Below are the code and all the weights of a small trained network. Each question names an input and a class and asks about switching units off, where a switched-off unit gives its printed mean instead of its output.

import numpy as np


def w(rows, s, z=0):
    codes = np.array(rows[::2]) - 128.0
    scale = np.full(codes.shape[1], s)
    scale[-1] = z or s
    return codes * scale


def norm(h):
    return h / np.sqrt((h * h).mean(-1, keepdims=True) + 1e-5)


def f(y):
    return np.maximum(y, 0)


def log_softmax(a):
    a = a - a.max(-1, keepdims=True)
    return a - np.log(np.exp(a).sum(-1, keepdims=True))


def net(x, mask):
    res = np.array(x, float).reshape(1, 2) / 4 @ E
    u = 0
    for l in range(4):
        y = f(norm(res) @ A[l][:, :-1].T + A[l][:, -1])
        res = res + np.where(mask[u : u + 5], y, B[l][:, -1]) @ B[l][:, :-1]
        u += 5
    return log_softmax(norm(res)[-1] @ U[:, :-1].T + U[:, -1])


A, B = {}, {}
E = w([
[222,178,70,83,132,101,203,254],'x0',
[145,192,145,141,188,81,38,177],'x1',
],0.0074)
A[0] = w([
[90,106,125,172,170,210,113,102,110],'0.n0',
[177,65,208,58,127,98,149,161,160],'0.n1',
[108,224,111,132,139,200,248,130,12],'0.n2',
[165,204,103,72,172,158,102,125,94],'0.n3',
[254,172,96,75,148,185,176,197,86],'0.n4',
],0.0062,0.0011)
B[0] = w([
[71,93,63,67,132,63,96,73,172],'0.n0',
[149,48,139,138,224,149,198,71,162],'0.n1',
[68,60,254,68,103,211,169,160,184],'0.n2',
[82,201,88,25,120,46,135,197,171],'0.n3',
[115,99,125,209,33,99,112,83,254],'0.n4',
],0.0068,0.008)
A[1] = w([
[132,157,184,139,116,64,225,134,92],'1.n0',
[177,65,204,67,120,231,147,154,2],'1.n1',
[121,126,183,114,131,253,219,165,53],'1.n2',
[190,103,116,130,87,10,173,169,87],'1.n3',
[149,43,119,199,18,173,50,75,31],'1.n4',
],0.0053,0.00081)
B[1] = w([
[64,154,78,174,130,131,142,89,209],'1.n0',
[141,108,120,126,46,255,247,213,202],'1.n1',
[186,50,241,45,113,172,157,114,218],'1.n2',
[152,114,75,222,152,137,109,125,249],'1.n3',
[204,200,177,132,121,229,144,194,254],'1.n4',
],0.0092,0.0045)
A[2] = w([
[147,84,60,138,32,168,86,79,106],'2.n0',
[203,109,46,77,135,139,216,152,115],'2.n1',
[174,118,255,51,169,169,185,243,249],'2.n2',
[183,134,86,132,179,87,85,182,72],'2.n3',
[120,107,161,205,100,118,73,134,109],'2.n4',
],0.0059,0.0017)
B[2] = w([
[93,114,222,130,138,152,54,137,222],'2.n0',
[107,114,92,108,131,144,124,75,205],'2.n1',
[115,93,42,113,41,132,179,31,253],'2.n2',
[134,90,160,106,146,188,132,99,194],'2.n3',
[170,105,80,155,142,108,253,120,185],'2.n4',
],0.011,0.0048)
A[3] = w([
[79,255,56,170,222,8,22,116,248],'3.n0',
[152,47,185,107,126,255,180,43,255],'3.n1',
[128,137,201,133,79,196,137,67,171],'3.n2',
[150,110,81,175,104,50,133,185,15],'3.n3',
[193,142,120,227,121,118,110,219,74],'3.n4',
],0.0066,0.00071)
B[3] = w([
[93,137,137,159,78,133,182,116,201],'3.n0',
[181,162,157,91,171,109,91,148,249],'3.n1',
[113,120,90,79,154,71,65,192,203],'3.n2',
[197,204,72,121,197,87,143,159,157],'3.n3',
[174,71,73,149,254,108,112,175,165],'3.n4',
],0.0092,0.012)
U = w([
[173,48,92,79,53,173,149,113,59],'0',
[104,121,150,87,187,88,8,131,255],'1',
[174,116,28,195,196,74,128,172,180],'2',
[26,154,134,199,92,88,151,76,15],'3',
],0.011,0.00097)

Each question gives the input, the list of numbers given to net, and the class t.
The units are the neurons (one row each of A and B). Each row of codes is followed by its name. A weight is (code - 128) times the scale printed after its matrix; where a second scale follows, it is the last column's (A, B and U).
mask holds one flag per neuron, layer by layer. A switched-off neuron (its flag False) gives its mean, the last column of its row in B, instead of its output. The means were averaged over made-up inputs and are rounded, as every weight is.
A unit's drop is (log p(t) with every unit on - log p(t) with that unit switched off) / (log p(t) with every unit on - log p(t) with every unit switched off).
unit that matters most: the unit with the biggest drop
top k neurons: the k neurons with the biggest drops, biggest first
k most important neurons of layer l: the k neurons of layer l with the biggest drops, biggest first
drop of u: that unit's drop, to one decimal
input [-4,7], class 3: unit that matters most : 0.n4
input [-1,8], class 3: top 3 neurons : 3.n0, 0.n4, 1.n2
input [-1,6], class 3: 3 most important neurons of layer 1 : 1.n2, 1.n1, 1.n4
input [-8,8], class 3: top 2 neurons : 1.n2, 3.n0
input [-1,7], class 3: top 4 neurons : 1.n2, 0.n4, 3.n0, 1.n4
input [0,4], class 3: 2 most important neurons of layer 0 : 0.n3, 0.n4
input [-2,5], class 3: top 4 neurons : 1.n4, 1.n2, 0.n4, 3.n0
input [-2,0], class 1: top 2 neurons : 0.n3, 0.n0
input [-7,6], class 3: 2 most important neurons of layer 1 : 1.n2, 1.n1
input [-5,6], class 3: top 2 neurons : 0.n4, 1.n2
input [0,5], class 3: 2 most important neurons of layer 0 : 0.n4, 0.n3
input [-5,4], class 3: 3 most important neurons of layer 2 : 2.n3, 2.n2, 2.n0
input [-4,-7], class 1: drop of 0.n2 : 0.3
input [-6,8], class 3: drop of 3.n0 : 0.1
